Below are the code and all the weights of a small trained network. Each question names an input and a class and asks about switching units off, where a switched-off unit gives its printed mean instead of its output.

import numpy as np


def w(rows, s, z=0):
    codes = np.array(rows[::2]) - 128.0
    scale = np.full(codes.shape[1], s)
    scale[-1] = z or s
    return codes * scale


def norm(h):
    return h / np.sqrt((h * h).mean(-1, keepdims=True) + 1e-5)


def f(y):
    return y / 2 * (1 + np.tanh(0.7978845608 * (y + 0.044715 * y**3)))


def log_softmax(a):
    a = a - a.max(-1, keepdims=True)
    return a - np.log(np.exp(a).sum(-1, keepdims=True))


def net(x, mask):
    res = np.array(x, float).reshape(1, 4) / 4 @ E
    u = 0
    for l in range(3):
        y = f(norm(res) @ A[l][:, :-1].T + A[l][:, -1])
        res = res + np.where(mask[u : u + 6], y, B[l][:, -1]) @ B[l][:, :-1]
        u += 6
    return log_softmax(norm(res)[-1] @ U[:, :-1].T + U[:, -1])


A, B = {}, {}
E = w([
[70,138,153,107,144,146,119,111,163,103,76,180],'x0',
[121,197,118,177,111,126,123,142,148,167,85,88],'x1',
[132,117,89,125,196,126,10,123,97,132,135,90],'x2',
[122,93,121,145,206,92,177,144,150,104,168,104],'x3',
],0.012)
A[0] = w([
[243,162,155,116,174,223,153,67,62,193,30,155,118],'L0N1',
[127,160,164,220,156,169,126,168,108,191,115,80,129],'L0N2',
[119,102,181,253,113,155,199,68,132,128,103,227,34],'L0N3',
[170,163,144,92,47,197,42,78,80,163,131,179,119],'L0N4',
[130,25,118,63,96,155,180,208,139,118,156,176,3],'L0N5',
[200,123,160,233,148,193,127,105,148,189,129,95,76],'L0N6',
],0.0061,0.0032)
B[0] = w([
[67,1,75,126,89,115,177,149,115,108,130,179,170],'L0N1',
[229,155,172,113,100,183,140,160,124,100,171,101,192],'L0N2',
[103,180,213,97,91,116,90,175,138,82,215,184,194],'L0N3',
[38,102,88,153,44,87,146,33,170,210,134,110,255],'L0N4',
[132,100,159,106,119,164,165,55,80,52,16,56,176],'L0N5',
[195,211,126,113,70,131,164,96,66,115,142,159,156],'L0N6',
],0.008,0.0048)
A[1] = w([
[40,129,75,30,177,110,90,131,179,120,117,112,134],'L1N1',
[145,139,125,128,10,46,131,178,202,151,143,183,127],'L1N2',
[84,102,166,127,152,160,3,178,95,167,117,104,160],'L1N3',
[145,89,190,132,159,101,157,178,132,170,193,126,152],'L1N4',
[91,193,44,136,84,226,3,42,150,94,64,239,2],'L1N5',
[117,87,139,97,149,150,184,173,143,154,129,103,148],'L1N6',
],0.0065,0.0037)
B[1] = w([
[204,50,44,149,124,144,178,73,97,120,88,175,217],'L1N1',
[86,196,77,103,254,137,43,163,132,157,78,163,253],'L1N2',
[65,124,62,45,107,189,208,117,131,122,101,165,216],'L1N3',
[82,232,153,153,37,140,2,100,90,131,34,195,176],'L1N4',
[142,45,161,108,78,25,128,58,128,135,176,109,246],'L1N5',
[111,143,212,119,151,174,122,125,195,133,23,104,150],'L1N6',
],0.0076,0.0047)
A[2] = w([
[110,119,113,83,136,133,185,73,167,104,79,171,63],'L2N1',
[176,159,13,49,191,166,132,157,73,117,163,144,116],'L2N2',
[222,187,123,220,157,129,104,134,142,197,151,3,6],'L2N3',
[109,141,156,125,182,125,215,100,129,124,125,131,19],'L2N4',
[152,111,125,221,213,104,173,126,154,110,99,183,98],'L2N5',
[169,170,69,104,101,147,121,150,87,219,62,60,178],'L2N6',
],0.0068,0.0023)
B[2] = w([
[254,185,172,110,135,89,131,218,138,133,203,47,237],'L2N1',
[89,193,71,200,152,202,155,180,127,106,82,117,227],'L2N2',
[185,77,205,184,171,95,69,186,66,122,105,90,231],'L2N3',
[192,183,115,77,94,122,95,120,168,106,158,123,146],'L2N4',
[97,101,145,175,69,117,148,59,171,152,105,163,166],'L2N5',
[119,21,152,70,87,45,130,96,57,121,177,91,255],'L2N6',
],0.0093,0.0045)
U = w([
[187,137,207,63,111,137,198,120,142,45,147,122,123],'0',
[179,137,163,188,169,86,69,207,57,157,138,51,113],'1',
[50,252,172,127,107,116,104,164,185,171,115,195,134],'2',
[177,81,85,135,194,122,150,86,185,115,122,148,109],'3',
[90,63,91,77,53,76,99,56,87,188,166,119,146],'4',
[105,133,48,171,208,220,122,149,102,101,106,100,148],'5',
[101,141,155,123,176,229,111,134,151,231,208,113,5],'6',
],0.014)

Each question gives the input, the list of numbers given to net, and the class t.
The units are the neurons (one row each of A and B). Each row of codes is followed by its name. A weight is (code - 128) times the scale printed after its matrix; where a second scale follows, it is the last column's (A, B and U).
mask holds one flag per neuron, layer by layer. A switched-off neuron (its flag False) gives its mean, the last column of its row in B, instead of its output. The means were averaged over made-up inputs and are rounded, as every weight is.
A unit's drop is (log p(t) with every unit on - log p(t) with that unit switched off) / (log p(t) with every unit on - log p(t) with every unit switched off).
The circuit of an input: a set's keep is (log p(t) with only the set's units on - log p(t) with every unit switched off) / (log p(t) with every unit on - log p(t) with every unit switched off). Starting from the 12 units with the biggest drops (on a tie, the unit counted first), units are removed one at a time, each time the one whose removal leaves the highest keep (on an exact tie, the one counted first), for as long as the keep stays at least 0.8.
circuit, biggest first: the units of the circuit, biggest drop first
most important unit: the unit with the biggest drop
k most important neurons of layer l: the k neurons of layer l with the biggest drops, biggest first
drop of u: that unit's drop, to one decimal
input [-1,0,6,0], class 5: circuit, biggest first => L2N2, L1N3
input [-7,1,-6,4], class 1: circuit, biggest first => L1N3, L1N2
input [-7,-7,-2,2], class 0: circuit, biggest first => L0N5, L0N4
input [4,-8,7,7], class 5: circuit, biggest first => L2N2, L1N5
input [1,-1,-7,1], class 2: circuit, biggest first => L1N2
input [-2,0,-5,7], class 2: circuit, biggest first => L1N4, L2N6
input [-2,1,7,3], class 5: circuit, biggest first => L1N3, L2N2
input [-2,-5,-2,-3], class 0: 3 most important neurons of layer 2 => L2N1, L2N6, L2N5
input [-4,-5,1,6], class 3: 3 most important neurons of layer 2 => L2N6, L2N1, L2N3
input [8,5,4,4], class 3: 2 most important neurons of layer 2 => L2N5, L2N1
input [8,-2,6,0], class 3: 3 most important neurons of layer 0 => L0N4, L0N6, L0N3
input [-7,1,-8,-3], class 2: 2 most important neurons of layer 0 => L0N3, L0N4
input [7,-3,6,1], class 3: 2 most important neurons of layer 1 => L1N5, L1N1
input [-7,-4,-1,2], class 1: most important unit => L1N3
input [-6,-1,6,-2], class 4: 2 most important neurons of layer 1 => L1N3, L1N2
input [4,-2,-5,-2], class 2: 2 most important neurons of layer 1 => L1N2, L1N1
input [-7,-5,-1,2], class 1: 2 most important neurons of layer 0 => L0N4, L0N1
input [1,-5,-1,-2], class 0: 2 most important neurons of layer 2 => L2N1, L2N6
input [2,1,5,8], class 5: drop of L1N5 => 0.1
input [6,-4,8,4], class 5: drop of L0N4 => 0.2
input [-4,0,-6,-3], class 2: drop of L0N3 => 1.0
input [-7,3,-6,8], class 1: most important neuron of layer 2 => L2N3
